Here is a tiny trained network, its code and every weight. The questions are about switching its units off for an input and a class, where a switched-off unit gives its printed mean instead of its output.

import numpy as np


def w(rows, s, z=0):
    codes = np.array(rows[::2]) - 128.0
    scale = np.full(codes.shape[1], s)
    scale[-1] = z or s
    return codes * scale


def norm(h):
    return h / np.sqrt((h * h).mean(-1, keepdims=True) + 1e-5)


def f(y):
    return np.maximum(y, 0)


def log_softmax(a):
    a = a - a.max(-1, keepdims=True)
    return a - np.log(np.exp(a).sum(-1, keepdims=True))


def net(x, mask):
    res = np.array(x, float).reshape(1, 4) / 4 @ E
    u = 0
    for l in range(2):
        y = f(norm(res) @ A[l][:, :-1].T + A[l][:, -1])
        res = res + np.where(mask[u : u + 3], y, B[l][:, -1]) @ B[l][:, :-1]
        u += 3
    return log_softmax(norm(res)[-1] @ U[:, :-1].T + U[:, -1])


A, B = {}, {}
E = w([
[205,113,152,178,98,71,46,82,105,165,149],'x0',
[175,169,187,125,71,159,144,167,7,82,87],'x1',
[129,129,122,122,123,119,126,138,130,130,124],'x2',
[153,126,123,141,120,146,141,142,146,136,127],'x3',
],0.016)
A[0] = w([
[23,145,122,69,150,204,247,183,101,70,114,1],'0.n1',
[5,130,109,81,161,169,211,166,189,99,126,196],'0.n2',
[43,119,100,108,152,133,131,117,220,124,127,181],'0.n3',
],0.021,0.0036)
B[0] = w([
[37,62,69,227,121,120,59,189,91,110,153,244],'0.n1',
[233,211,197,11,126,150,206,68,146,128,97,253],'0.n2',
[177,126,128,108,151,102,158,81,153,174,132,231],'0.n3',
],0.012,0.028)
A[1] = w([
[82,77,85,184,155,128,126,115,190,159,151,92],'1.n1',
[57,108,89,157,117,173,148,213,159,106,124,7],'1.n2',
[88,94,100,150,152,88,82,97,254,173,151,41],'1.n3',
],0.03,0.0019)
B[1] = w([
[174,169,53,152,133,122,217,143,116,147,121,195],'1.n1',
[72,188,102,105,103,195,124,110,158,22,120,205],'1.n2',
[36,63,5,201,194,114,176,177,59,161,163,253],'1.n3',
],0.016,0.022)
U = w([
[153,157,120,20,164,145,220,71,186,149,127,215],'0',
[169,123,218,153,48,96,48,136,48,116,125,249],'1',
[87,92,156,111,127,121,100,121,160,139,121,23],'2',
[42,170,103,98,92,200,121,133,123,12,119,163],'3',
[94,71,38,173,184,84,161,130,93,201,165,152],'4',
[90,104,172,103,151,134,75,144,159,155,127,2],'5',
],0.011,0.0042)

Each question gives the input, the list of numbers given to net, and the class t.
The units are the neurons (one row each of A and B). Each row of codes is followed by its name. A weight is (code - 128) times the scale printed after its matrix; where a second scale follows, it is the last column's (A, B and U).
mask holds one flag per neuron, layer by layer. A switched-off neuron (its flag False) gives its mean, the last column of its row in B, instead of its output. The means were averaged over made-up inputs and are rounded, as every weight is.
A unit's drop is (log p(t) with every unit on - log p(t) with that unit switched off) / (log p(t) with every unit on - log p(t) with every unit switched off).
The circuit of an input: a set's keep is (log p(t) with only the set's units on - log p(t) with every unit switched off) / (log p(t) with every unit on - log p(t) with every unit switched off). Starting from all 6 units, units are removed one at a time, each time the one whose removal leaves the highest keep (on an exact tie, the one counted first), for as long as the keep stays at least 0.8.
circuit, biggest first: the units of the circuit, biggest drop first
k most important neurons: the k neurons with the biggest drops, biggest first
k most important neurons of layer l: the k neurons of layer l with the biggest drops, biggest first
drop of u: that unit's drop, to one decimal
input [-3,-2,-6,7], class 0: circuit, biggest first => [0.n2]
input [2,1,-5,3], class 1: 4 most important neurons => [0.n3, 1.n3, 0.n1, 1.n2]
input [1,6,-8,4], class 1: 3 most important neurons => [0.n1, 1.n3, 1.n2]
input [-5,1,-1,-1], class 3: 2 most important neurons => [0.n1, 0.n2]
input [0,1,-6,0], class 3: 3 most important neurons => [0.n3, 0.n2, 1.n2]
input [2,8,-2,-8], class 1: circuit, biggest first => [1.n3, 1.n2]
input [-3,3,-4,1], class 3: circuit, biggest first => [0.n1, 1.n2]
input [1,1,-2,0], class 1: 2 most important neurons of layer 0 => [0.n3, 0.n1]
input [0,2,-6,0], class 3: 2 most important neurons => [0.n3, 0.n2]
input [1,4,-3,5], class 1: 4 most important neurons => [0.n1, 1.n3, 1.n2, 0.n2]
input [-3,1,-5,-3], class 3: 2 most important neurons of layer 0 => [0.n1, 0.n2]
input [3,1,4,-4], class 1: 2 most important neurons of layer 0 => [0.n3, 0.n1]
input [7,6,1,-2], class 1: 2 most important neurons => [1.n3, 0.n2]
input [0,-5,-3,-1], class 0: circuit, biggest first => [0.n1]
input [6,3,1,-1], class 1: 2 most important neurons => [1.n3, 0.n1]
input [0,1,-1,3], class 3: 2 most important neurons => [0.n3, 0.n2]
input [-7,-6,8,5], class 0: drop of 0.n2 => 3.2
input [-6,4,-3,1], class 3: drop of 0.n1 => 2.8
input [-4,6,2,1], class 3: drop of 1.n2 => 0.1
input [-5,3,-1,5], class 3: most important neuron => [0.n1]
